Below are the code and all the weights of a small trained network. Each question names an input and a class and asks about switching units off, where a switched-off unit gives its printed mean instead of its output.

import numpy as np


def w(rows, s, z=0):
    codes = np.array(rows[::2]) - 128.0
    scale = np.full(codes.shape[1], s)
    scale[-1] = z or s
    return codes * scale


def f(y):
    return np.maximum(y, 0)


def log_softmax(a):
    a = a - a.max(-1, keepdims=True)
    return a - np.log(np.exp(a).sum(-1, keepdims=True))


def net(x, mask):
    res = np.array(x, float).reshape(1, 8) / 4 @ E
    y = f(res @ A[0][:, :-1].T + A[0][:, -1])
    res = res + np.where(mask, y, B[0][:, -1]) @ B[0][:, :-1]
    return log_softmax(res[-1] @ U[:, :-1].T + U[:, -1])


A, B = {}, {}
E = w([
[128,129,132,128],'x0',
[195,255,106,102],'x1',
[50,141,247,40],'x2',
[127,128,123,126],'x3',
[125,127,123,124],'x4',
[215,68,167,74],'x5',
[128,126,125,125],'x6',
[128,126,129,128],'x7',
],0.0079)
A[0] = w([
[103,100,161,66,131],'neuron 0',
[89,132,162,46,115],'neuron 1',
[211,193,87,73,127],'neuron 2',
[129,166,161,90,1],'neuron 3',
[90,117,187,105,71],'neuron 4',
[90,11,152,162,109],'neuron 5',
[38,182,97,196,131],'neuron 6',
[54,126,142,227,119],'neuron 7',
[57,111,172,112,123],'neuron 8',
[192,92,145,134,87],'neuron 9',
[241,58,193,87,189],'neuron 10',
[132,86,98,207,132],'neuron 11',
[84,2,135,168,120],'neuron 12',
[156,99,89,138,77],'neuron 13',
[174,105,79,170,38],'neuron 14',
[158,86,88,170,136],'neuron 15',
[80,142,216,60,87],'neuron 16',
[99,134,185,46,83],'neuron 17',
[103,90,188,87,132],'neuron 18',
[161,80,82,165,142],'neuron 19',
[92,142,195,80,103],'neuron 20',
[198,68,166,76,124],'neuron 21',
[92,30,149,119,118],'neuron 22',
[138,106,110,196,139],'neuron 23',
],0.0099,0.005)
B[0] = w([
[119,85,113,189,190],'neuron 0',
[161,120,124,211,202],'neuron 1',
[143,193,211,139,237],'neuron 2',
[216,146,156,113,145],'neuron 3',
[119,75,62,191,176],'neuron 4',
[206,212,189,84,225],'neuron 5',
[81,60,101,1,220],'neuron 6',
[137,157,172,23,198],'neuron 7',
[64,85,73,184,202],'neuron 8',
[87,66,95,95,168],'neuron 9',
[11,134,126,58,254],'neuron 10',
[129,103,90,98,202],'neuron 11',
[197,228,179,115,236],'neuron 12',
[99,64,47,220,164],'neuron 13',
[204,95,97,118,181],'neuron 14',
[145,67,73,177,202],'neuron 15',
[161,81,106,175,226],'neuron 16',
[183,95,73,135,202],'neuron 17',
[97,91,79,161,200],'neuron 18',
[133,77,108,187,209],'neuron 19',
[191,115,81,147,203],'neuron 20',
[50,116,124,55,203],'neuron 21',
[190,206,205,66,210],'neuron 22',
[143,86,106,126,187],'neuron 23',
],0.0091,0.0072)
U = w([
[163,90,70,179,19],'0',
[60,134,108,73,251],'1',
[213,254,193,136,23],'2',
],0.012,0.0033)

Each question gives the input, the list of numbers given to net, and the class t.
The units are the neurons (one row each of A and B). Each row of codes is followed by its name. A weight is (code - 128) times the scale printed after its matrix; where a second scale follows, it is the last column's (A, B and U).
mask holds one flag per neuron, in row order. A switched-off neuron (its flag False) gives its mean, the last column of its row in B, instead of its output. The means were averaged over made-up inputs and are rounded, as every weight is.
A unit's drop is (log p(t) with every unit on - log p(t) with that unit switched off) / (log p(t) with every unit on - log p(t) with every unit switched off).
The circuit of an input: a set's keep is (log p(t) with only the set's units on - log p(t) with every unit switched off) / (log p(t) with every unit on - log p(t) with every unit switched off). Starting from the 12 units with the biggest drops (on a tie, the unit counted first), units are removed one at a time, each time the one whose removal leaves the highest keep (on an exact tie, the one counted first), for as long as the keep stays at least 0.8.
circuit, biggest first: the units of the circuit, biggest drop first
top k neurons: the k neurons with the biggest drops, biggest first
drop of u: that unit's drop, to one decimal
input [-8,6,-4,-4,-2,6,-6,6], class 1: top 2 neurons : (neuron 10; neuron 12)
input [-7,8,-5,7,3,-8,-6,4], class 1: circuit, biggest first : (neuron 6)
input [5,-7,-4,7,-5,-3,-3,-6], class 2: circuit, biggest first : (neuron 12; neuron 5)
input [7,-1,-6,8,3,-8,-3,3], class 1: top 2 neurons : (neuron 6; neuron 7)
input [6,2,4,-4,5,-4,-5,5], class 0: top 2 neurons : (neuron 10; neuron 21)
input [0,-8,8,-1,5,0,3,2], class 0: top 4 neurons : (neuron 8; neuron 4; neuron 18; neuron 16)
input [2,-7,6,-4,-5,5,4,-4], class 2: top 2 neurons : (neuron 22; neuron 5)
input [1,-8,5,-6,5,-7,-3,-6], class 2: top 2 neurons : (neuron 12; neuron 5)
input [-2,-8,7,-6,6,7,5,7], class 2: top 4 neurons : (neuron 22; neuron 5; neuron 12; neuron 6)
input [8,-8,-2,5,-7,3,5,5], class 2: top 2 neurons : (neuron 12; neuron 5)
input [4,5,4,-6,5,7,0,1], class 1: top 2 neurons : (neuron 10; neuron 21)
input [4,2,-5,-4,-1,8,2,0], class 1: top 2 neurons : (neuron 10; neuron 21)
input [-8,-8,5,4,-5,-5,-1,6], class 2: top 3 neurons : (neuron 12; neuron 5; neuron 22)
input [-6,-3,-4,-7,1,8,3,-8], class 1: circuit, biggest first : (neuron 10)
input [1,-2,7,4,0,5,-1,-3], class 0: drop of neuron 16 : 0.1
input [-4,3,0,-7,-7,4,-5,-6], class 1: drop of neuron 5 : 0.2
input [-4,-7,2,-1,-6,-3,1,1], class 2: drop of neuron 7 : 0.0
